How the nodes are linked:
%: w55->w740, w25->w257, w217->w356, w523->w836, w81->w181, w908->w86, w427->w240, w132->w14, w35->w90, w909->w480, w882->w197, w503->w769, w167->w748, w802->w613, w512->w167, w599->w73, w875->w682, w753->w49, w652->w503, w813->w35, w73->w393, w548->w753, w86->w523, w87->w25, w388->w683, w428->w667, w980->w708, w683->w471, w480->w980, w342->w397, w96->w258, w425->w547, w836->w619, w397->w425, w816->w261, w708->w81, w431->w919, w484->w20, w667->w840, w748->w875, w482->w217, w840->w423, w769->w853, w20->w428, w49->w512, w257->w816, w423->w482, w569->w638, w239->w556, w613->w908, w240->w802, w258->w548, w707->w89, w556->w707, w577->w598, w598->w342, w740->w388, w197->w96, w471->w431, w61->w599, w90->w55, w919->w909, w853->w87, w14->w61, w638->w882, w393->w484, w693->w427, w785->w569, w261->w239, w547->w813, w619->w785, w89->w577, w356->w652, w682->w132, w181->w693
$: w55->w980, w25->w598, w217->w816, w523->w258, w81->w523, w908->w197, w427->w785, w132->w667, w35->w909, w909->w802, w882->w748, w503->w556, w167->w393, w802->w638, w512->w73, w599->w482, w875->w20, w753->w61, w652->w239, w813->w919, w73->w217, w548->w14, w86->w96, w87->w577, w388->w81, w428->w769, w980->w908, w683->w181, w480->w613, w342->w388, w96->w682, w425->w471, w836->w548, w397->w683, w816->w397, w708->w86, w431->w427, w484->w652, w667->w853, w748->w484, w482->w257, w840->w87, w769->w707, w20->w503, w49->w599, w257->w342, w423->w25, w569->w512, w239->w547, w613->w882, w240->w569, w258->w132, w707->w35, w556->w813, w577->w55, w598->w740, w740->w708, w197->w875, w471->w693, w61->w423, w90->w480, w919->w240, w853->w89, w14->w840, w638->w167, w393->w356, w693->w619, w785->w49, w261->w425, w547->w431, w619->w753, w89->w90, w356->w261, w682->w428, w181->w836
^: w55->w90, w25->w87, w217->w482, w523->w86, w81->w708, w908->w613, w427->w693, w132->w682, w35->w813, w909->w919, w882->w638, w503->w652, w167->w512, w802->w240, w512->w49, w599->w61, w875->w748, w753->w548, w652->w356, w813->w547, w73->w599, w548->w258, w86->w908, w87->w853, w388->w740, w428->w20, w980->w480, w683->w388, w480->w909, w342->w598, w96->w197, w425->w397, w836->w523, w397->w342, w816->w257, w708->w980, w431->w471, w484->w393, w667->w428, w748->w167, w482->w423, w840->w667, w769->w503, w20->w484, w49->w753, w257->w25, w423->w840, w569->w785, w239->w261, w613->w802, w240->w427, w258->w96, w707->w556, w556->w239, w577->w89, w598->w577, w740->w55, w197->w882, w471->w683, w61->w14, w90->w35, w919->w431, w853->w769, w14->w132, w638->w569, w393->w73, w693->w181, w785->w619, w261->w816, w547->w425, w619->w836, w89->w707, w356->w217, w682->w875, w181->w81
+: w55->w598, w25->w482, w217->w393, w523->w181, w81->w683, w908->w708, w427->w919, w132->w548, w35->w89, w909->w90, w882->w908, w503->w428, w167->w882, w802->w480, w512->w638, w599->w512, w875->w96, w753->w785, w652->w20, w813->w707, w73->w167, w548->w619, w86->w81, w87->w423, w388->w397, w428->w132, w980->w740, w683->w425, w480->w55, w342->w816, w96->w523, w425->w239, w836->w693, w397->w261, w816->w356, w708->w388, w431->w813, w484->w875, w667->w14, w748->w197, w482->w73, w840->w61, w769->w667, w20->w682, w49->w569, w257->w217, w423->w599, w569->w802, w239->w503, w613->w980, w240->w909, w258->w836, w707->w853, w556->w769, w577->w25, w598->w257, w740->w342, w197->w86, w471->w547, w61->w49, w90->w577, w919->w35, w853->w840, w14->w753, w638->w613, w393->w748, w693->w431, w785->w240, w261->w652, w547->w556, w619->w427, w89->w87, w356->w484, w682->w258, w181->w471
@: w55->w813, w25->w769, w217->w840, w523->w613, w81->w480, w908->w240, w427->w81, w132->w748, w35->w425, w909->w471, w882->w785, w503->w217, w167->w753, w802->w693, w512->w548, w599->w132, w875->w512, w753->w96, w652->w482, w813->w397, w73->w14, w548->w197, w86->w802, w87->w503, w388->w90, w428->w393, w980->w919, w683->w55, w480->w431, w342->w89, w96->w638, w425->w598, w836->w908, w397->w577, w816->w87, w708->w909, w431->w388, w484->w599, w667->w484, w748->w49, w482->w667, w840->w20, w769->w356, w20->w73, w49->w258, w257->w853, w423->w428, w569->w836, w239->w257, w613->w427, w240->w181, w258->w882, w707->w261, w556->w816, w577->w556, w598->w707, w740->w35, w197->w569, w471->w740, w61->w682, w90->w547, w919->w683, w853->w652, w14->w875, w638->w619, w393->w61, w693->w708, w785->w523, w261->w25, w547->w342, w619->w86, w89->w239, w356->w423, w682->w167, w181->w980
~: w55->w425, w25->w652, w217->w428, w523->w240, w81->w919, w908->w693, w427->w980, w132->w512, w35->w342, w909->w388, w882->w836, w503->w423, w167->w258, w802->w81, w512->w96, w599->w875, w875->w753, w753->w882, w652->w840, w813->w598, w73->w682, w548->w638, w86->w427, w87->w356, w388->w813, w428->w599, w980->w471, w683->w35, w480->w683, w342->w556, w96->w785, w425->w89, w836->w802, w397->w707, w816->w769, w708->w431, w431->w55, w484->w14, w667->w73, w748->w548, w482->w20, w840->w393, w769->w482, w20->w61, w49->w197, w257->w503, w423->w484, w569->w86, w239->w87, w613->w181, w240->w708, w258->w569, w707->w257, w556->w25, w577->w261, w598->w239, w740->w547, w197->w619, w471->w90, w61->w748, w90->w397, w919->w740, w853->w217, w14->w167, w638->w523, w393->w132, w693->w480, w785->w908, w261->w853, w547->w577, w619->w613, w89->w816, w356->w667, w682->w49, w181->w909

The rows follow the links: the fewer symbols apart two nodes are, the more alike their rows tend to be.

Each row is also shifted at random along 4 hidden directions that mean nothing.

Known rows, each with its node:
-4,23,-64,19,35,-46,39,19,65,-28,-82,-52,-42,-58,84,-26,-31,1,-32,-9,13,-13,-23,14,-40,9,23,27,-30,-10,0,33,-62,7,8,3,39,15
node: w753
74,74,39,25,-32,52,4,26,17,29,61,36,-46,63,-92,67,13,15,-31,-18,-1,-48,-5,18,37,15,-39,21,54,-39,-28,-87,-10,52,48,-8,-30,-49
node: w55
-80,3,-40,-9,0,12,13,56,96,-15,-73,-52,-56,-63,72,-7,-26,-12,22,-11,-49,33,-31,11,-31,8,14,28,8,1,-41,26,-92,20,90,-15,87,32
node: w197
-9,36,3,-9,22,-10,-51,-37,-90,-22,-7,5,-98,14,76,-31,-5,61,-54,25,35,-57,45,-19,20,39,-24,21,26,28,-12,92,-62,-40,-29,31,-20,-42
node: w840
-17,-2,75,-39,-9,16,-62,-28,-85,39,66,83,16,3,-40,-11,61,12,4,11,2,25,58,-24,4,0,-23,-37,27,15,-17,24,26,25,35,53,21,39
node: w261
58,-25,-20,-28,-21,-13,-18,-72,-46,-1,93,25,-21,37,-82,46,3,-27,37,-61,-43,-15,38,82,-8,6,16,4,-2,23,17,-28,13,40,-54,-29,-9,-21
node: w397
-18,19,-34,-27,6,13,11,70,117,-8,-88,-42,-20,-38,28,-16,-50,10,-18,25,-2,23,-30,-19,20,-5,-23,34,44,-46,-31,-26,-39,16,62,0,58,1
node: w569
0,27,-28,38,-5,5,74,65,124,-1,-38,-33,18,-29,-8,31,-10,-31,-4,-29,-11,20,-48,36,-26,-15,13,9,-27,-35,-9,-74,-10,53,68,-11,33,36
node: w613
-28,-10,27,2,-26,-1,7,-59,-62,18,72,53,74,51,-80,42,11,-18,1,-2,22,4,16,24,41,-5,-17,-26,22,-13,43,-64,91,11,-51,1,-69,-6
node: w813
48,16,43,4,-25,51,-45,-18,-67,37,82,55,-76,39,-59,33,48,23,-8,-13,-5,-46,29,-10,4,53,-16,8,47,27,-30,27,-45,6,-8,1,-42,-42
node: w707
31,63,-42,20,36,-56,27,21,53,-32,-86,-61,-67,-35,96,-39,-39,30,-75,10,48,-37,-12,14,-13,13,-2,33,-15,-33,8,26,-57,17,15,28,33,-6
node: w512
58,-73,-65,19,1,-9,66,22,83,-25,-82,-54,73,-44,70,-23,-52,-22,23,47,20,60,-64,-38,2,-4,34,14,-2,0,22,25,7,-72,-57,-36,-35,18
node: w96
-28,-54,61,-66,-30,18,-61,-37,-90,34,78,82,46,-10,-37,10,60,-13,55,11,-45,73,52,-5,-6,-9,-17,-54,23,49,-2,35,40,19,42,35,29,73
node: w239
-150,-43,-19,-15,-38,27,56,-20,34,36,-2,31,104,-11,-45,51,-9,-54,8,5,15,66,-22,2,35,-9,1,1,61,-30,15,-72,67,15,-37,-2,-42,34
node: w708
-102,-26,-42,-85,-39,10,-18,-33,69,-5,15,-12,-41,-9,-64,58,-42,-37,51,-63,-88,14,14,88,3,-4,-16,29,47,-15,-23,-68,-27,89,32,-51,78,-25
node: w980
42,-25,-12,-22,42,-20,-57,13,-22,-43,-45,-46,-52,-18,60,-78,-4,28,24,-1,-28,-24,8,-34,-45,-12,20,-10,-58,36,-7,90,-44,-39,-7,-15,51,-19
node: w73
-16,0,-25,-15,13,-6,35,48,102,-6,-85,-36,44,-37,4,-19,-44,-6,-36,17,34,12,-38,-36,22,-25,-16,19,16,-78,-4,-51,18,4,13,3,25,-5
node: w619
-40,43,68,44,27,-3,-40,-11,-119,5,54,42,-31,23,29,-21,79,27,-15,-14,6,-26,29,-15,-36,10,16,-41,-64,58,10,62,-5,-10,25,37,-12,22
node: w503
102,29,23,6,2,-31,-26,-14,-71,-17,45,8,-60,1,61,-3,28,21,13,11,-16,15,29,34,-27,14,5,-26,-25,50,1,82,-43,16,63,31,19,47
node: w356
-61,17,-25,24,25,-4,52,42,107,-4,-75,-48,36,-11,-15,-8,-27,-3,-35,0,29,-23,-40,-20,7,-21,4,22,-14,-67,1,-74,25,3,-9,-10,10,-21
node: w523
-2,3,10,-39,2,-32,-57,-49,-101,-32,13,0,-50,7,77,-22,-3,33,18,26,-17,10,56,19,10,8,-13,-10,9,58,6,92,-33,-23,1,24,9,7
node: w423
29,-3,-25,-60,29,-41,-83,-30,-32,-30,-25,-31,-126,-37,50,-61,-15,32,-6,-23,-28,-54,45,14,-31,11,0,17,-22,22,-24,100,-92,14,7,0,82,-28
node: w20
9,-10,-43,32,-15,5,78,31,106,-21,-30,-50,42,11,-9,37,-34,-38,42,-14,-25,36,-59,42,-3,-20,17,11,-17,-23,9,-70,22,6,14,-56,-1,4
node: w802
-61,-33,-58,-4,26,-61,24,-23,8,-56,-88,-69,31,-6,87,-44,-64,0,6,19,15,-3,-21,2,-3,-23,26,4,-45,10,45,34,18,-64,-86,-21,-10,-15
node: w49

Start here and follow the symbols in turn, left to right. Where do you end up?
Answer with the node's name.
-117,-53,-24,-39,-1,12,26,37,78,-15,-83,-39,40,-52,65,-15,-30,-22,61,26,-50,95,-33,-7,-13,-22,12,-10,14,12,-7,7,-10,-22,45,-14,53,54
% @ %: w638
21,103,65,61,-25,30,29,19,-11,64,71,77,-16,26,-90,56,61,16,-98,-10,76,-45,8,-3,29,42,-38,15,49,-58,-17,-83,9,72,54,61,-43,6
+ % + +: w482
-58,14,-23,45,-22,24,62,38,80,-10,-31,-33,6,23,2,60,-22,-17,27,-19,-29,17,-60,38,10,-4,4,18,7,-19,-3,-71,-3,14,25,-51,-17,-13
+ + @ ^: w425
37,55,10,18,35,-21,-29,-5,-48,23,-23,22,-78,-54,50,-58,24,49,-106,14,83,-73,36,-54,-10,40,-17,21,17,-12,-19,84,-67,-7,-10,72,5,-7
$ %: w853
6,7,-50,-27,23,-68,5,-8,19,-76,-86,-69,-15,-8,98,-50,-72,18,-9,28,12,-3,1,24,9,-35,-5,13,-30,-7,33,35,-6,-29,-16,-5,28,-6
% + ~: w619
-44,-16,-33,14,-42,24,66,-7,64,4,-8,-11,52,17,-17,62,-41,-34,16,10,6,52,-38,29,42,8,-8,28,60,-32,9,-77,26,1,-13,-35,-53,1
@ $ ~ @: w708
77,12,38,52,-23,65,-15,-22,-66,58,93,52,-44,43,-61,36,48,11,-30,-2,21,-60,12,-37,11,65,0,14,34,24,-18,20,-29,-25,-54,-2,-100,-50
@ +: w503
83,74,48,69,5,-6,10,14,-72,28,25,50,-35,-16,62,-14,57,39,-71,40,73,1,20,-29,-7,47,-8,-14,2,32,0,77,-38,-15,35,78,-43,54
^ + $: w217
-19,-16,-56,11,4,-25,52,44,86,0,-71,-38,13,-86,84,-26,-16,-30,14,0,-10,59,-38,5,-50,2,31,-4,-28,10,-7,36,-38,5,39,-1,54,77
@ ~ +: w693
44,-1,-7,2,53,-13,-46,12,-29,-20,-45,-23,-67,-24,49,-76,5,34,-29,4,13,-59,11,-52,-37,11,9,10,-41,22,-14,90,-60,-46,-29,6,21,-36
+ $ + +: w96
-53,-9,-5,-31,23,-15,-37,-6,-36,-82,-74,-65,-4,43,103,-54,-53,45,41,44,-11,13,-8,-15,28,-49,-11,-15,-28,27,31,57,7,-83,-16,-23,12,-35
^ + @: w638
141,-9,28,-4,19,-48,-35,-34,-79,-12,64,15,10,-1,-24,-32,29,6,7,-17,-5,-7,36,15,-32,-18,15,-39,-64,24,20,46,31,10,-4,30,23,32
@ %: w503
9,8,13,13,34,-2,-13,15,-35,-55,-79,-60,-8,51,94,-60,-35,52,4,65,27,-26,-20,-63,34,-17,-6,-2,-18,23,25,62,0,-111,-45,-11,-35,-70
~ ^ +: w569
91,37,48,-11,15,-8,-51,-14,-78,30,60,50,-26,-4,-52,-20,49,34,-54,-2,36,-40,51,-20,3,5,-25,-16,2,-12,-17,15,4,36,22,60,15,1
@ @ @: w482
42,-35,-9,-48,9,-50,-28,-51,-72,-11,-7,12,15,-56,65,-57,-7,3,-7,36,19,45,42,-8,-5,-1,2,-23,-4,33,27,93,7,-19,-14,49,28,65
@ % $ +: w428
